Here is a tiny trained network, its code and every weight. The questions are about switching its units off for an input and a class, where a switched-off unit gives its printed mean instead of its output.

import numpy as np


def w(rows, s, z=0):
    codes = np.array(rows[::2]) - 128.0
    scale = np.full(codes.shape[1], s)
    scale[-1] = z or s
    return codes * scale


def f(y):
    return y / 2 * (1 + np.tanh(0.7978845608 * (y + 0.044715 * y**3)))


def log_softmax(a):
    a = a - a.max(-1, keepdims=True)
    return a - np.log(np.exp(a).sum(-1, keepdims=True))


def net(x, mask):
    res = np.array(x, float).reshape(1, 2) / 4 @ E
    y = f(res @ A[0][:, :-1].T + A[0][:, -1])
    res = res + np.where(mask, y, B[0][:, -1]) @ B[0][:, :-1]
    return log_softmax(res[-1] @ U[:, :-1].T + U[:, -1])


A, B = {}, {}
E = w([
[112,37,191,254,245,69,153],'x0',
[208,68,107,144,62,197,247],'x1',
],0.0085)
A[0] = w([
[157,69,137,136,92,210,167,116],'N0',
[160,155,106,70,91,153,117,128],'N1',
[148,74,166,192,177,157,143,93],'N2',
[141,46,184,172,138,54,204,143],'N3',
[142,164,79,61,118,130,137,100],'N4',
[202,101,140,135,120,190,157,86],'N5',
[78,178,155,126,135,76,102,99],'N6',
[132,167,78,50,110,149,163,142],'N7',
[129,174,144,55,109,173,114,98],'N8',
[105,140,131,177,207,72,148,135],'N9',
[77,159,149,102,137,75,58,127],'N10',
[250,128,99,154,107,191,187,152],'N11',
[130,84,104,101,126,114,121,254],'N12',
[170,107,109,166,95,179,202,125],'N13',
[102,198,139,131,154,99,47,131],'N14',
],0.013,0.014)
B[0] = w([
[129,148,167,183,118,82,103,196],'N0',
[72,124,115,89,163,98,130,191],'N1',
[67,152,105,96,186,72,161,195],'N2',
[95,116,114,91,173,137,114,243],'N3',
[107,115,82,107,201,86,201,171],'N4',
[155,162,60,193,137,6,191,170],'N5',
[150,174,88,186,122,70,162,172],'N6',
[77,104,120,79,159,107,123,204],'N7',
[73,165,128,116,142,68,159,175],'N8',
[88,117,155,86,172,101,128,220],'N9',
[148,203,139,153,102,87,64,204],'N10',
[138,173,208,145,121,104,96,238],'N11',
[146,140,220,53,59,215,17,249],'N12',
[149,168,162,186,110,96,91,208],'N13',
[171,157,156,192,90,95,90,208],'N14',
],0.014)
U = w([
[162,181,176,239,96,73,112,102],'0',
[33,130,128,63,182,93,152,87],'1',
[142,133,221,70,60,248,74,255],'2',
[132,109,107,162,127,149,169,111],'3',
[178,112,156,161,84,145,178,104],'4',
[136,111,70,150,101,166,173,112],'5',
[191,125,64,106,137,107,165,107],'6',
[69,119,46,175,137,215,143,110],'7',
],0.014,0.0096)

Each question gives the input, the list of numbers given to net, and the class t.
The units are the neurons (one row each of A and B). Each row of codes is followed by its name. A weight is (code - 128) times the scale printed after its matrix; where a second scale follows, it is the last column's (A, B and U).
mask holds one flag per neuron, in row order. A switched-off neuron (its flag False) gives its mean, the last column of its row in B, instead of its output. The means were averaged over made-up inputs and are rounded, as every weight is.
A unit's drop is (log p(t) with every unit on - log p(t) with that unit switched off) / (log p(t) with every unit on - log p(t) with every unit switched off).
The circuit of an input: a set's keep is (log p(t) with only the set's units on - log p(t) with every unit switched off) / (log p(t) with every unit on - log p(t) with every unit switched off). Starting from the 12 units with the biggest drops (on a tie, the unit counted first), units are removed one at a time, each time the one whose removal leaves the highest keep (on an exact tie, the one counted first), for as long as the keep stays at least 0.8.
circuit, biggest first: the units of the circuit, biggest drop first
k most important neurons: the k neurons with the biggest drops, biggest first
drop of u: that unit's drop, to one decimal
input [-5,-7], class 0: circuit, biggest first : (N14)
input [6,-5], class 1: 2 most important neurons : (N9 N13)
input [-7,7], class 0: 2 most important neurons : (N13 N11)
input [-3,0], class 2: 2 most important neurons : (N2 N5)
input [-7,5], class 1: 3 most important neurons : (N7 N1 N4)
input [-7,-8], class 0: 2 most important neurons : (N14 N10)
input [-7,-7], class 0: 4 most important neurons : (N14 N10 N3 N6)
input [-5,-6], class 0: 2 most important neurons : (N14 N10)
input [8,-3], class 1: drop of N10 : 0.0
input [3,-3], class 2: drop of N5 : 0.3
input [4,2], class 1: drop of N14 : 0.1
input [-3,3], class 2: drop of N10 : 0.2
